Each row has a name. Each piece below is followed by the name of the row it came from. Each question is about the rows just above it.

| 127 | 126 | 167 | 128 | 170 | 168 | 168 | 171 | 172 | 128 | 169 | 177 | 126 | 168 | 125 | 130 | 184 | 127 | 128 | = q10
| 123 | 122 | 147 | 123 | 149 | 148 | 148 | 151 | 151 | 124 | 149 | 154 | 122 | 147 | 122 | 124 | 161 | 124 | 123 | = q467
|  68 |  66 | 226 |  68 | 223 | 226 | 223 | 225 | 221 |  70 | 225 | 228 |  65 | 224 |  65 |  76 | 233 |  67 |  67 | = q546
| 212 | 215 |  64 | 213 |  69 |  66 |  65 |  66 |  75 | 214 |  67 |  77 | 214 | 125 | 168 | 210 |  76 | 213 | 213 | = q225
Where do | 177 | 126 | 168 | 125 | 130 | appear? => q10
find: | 225 | 228 |  65 | 224 | => q546
find: | 168 | 125 | => q10
find: | 66 | 65 | 66 | 75 | => q225
find: | 213 |  69 |  66 | => q225

| 134 | 145 | 163 | 103 | 171 | 134 | -> q73
| 146 | 162 | 198 | 105 | 213 | 150 | -> q361
| 105 | 170 | 170 | 100 | 169 | 147 | -> q544
| 146 | 162 | 198 |  76 | 199 | 146 | -> q635
| 146 | 162 | 154 | 105 | 171 | 138 | -> q15
| 146 | 162 | 198 | 105 | 171 | 138 | -> q212
| 131 | 164 | 177 |  83 | 192 | 135 | -> q831
find: | 146 | 162 | 154 | 105 | 171 | 138 | => q15
Where do | 162 | 154 | appear? => q15

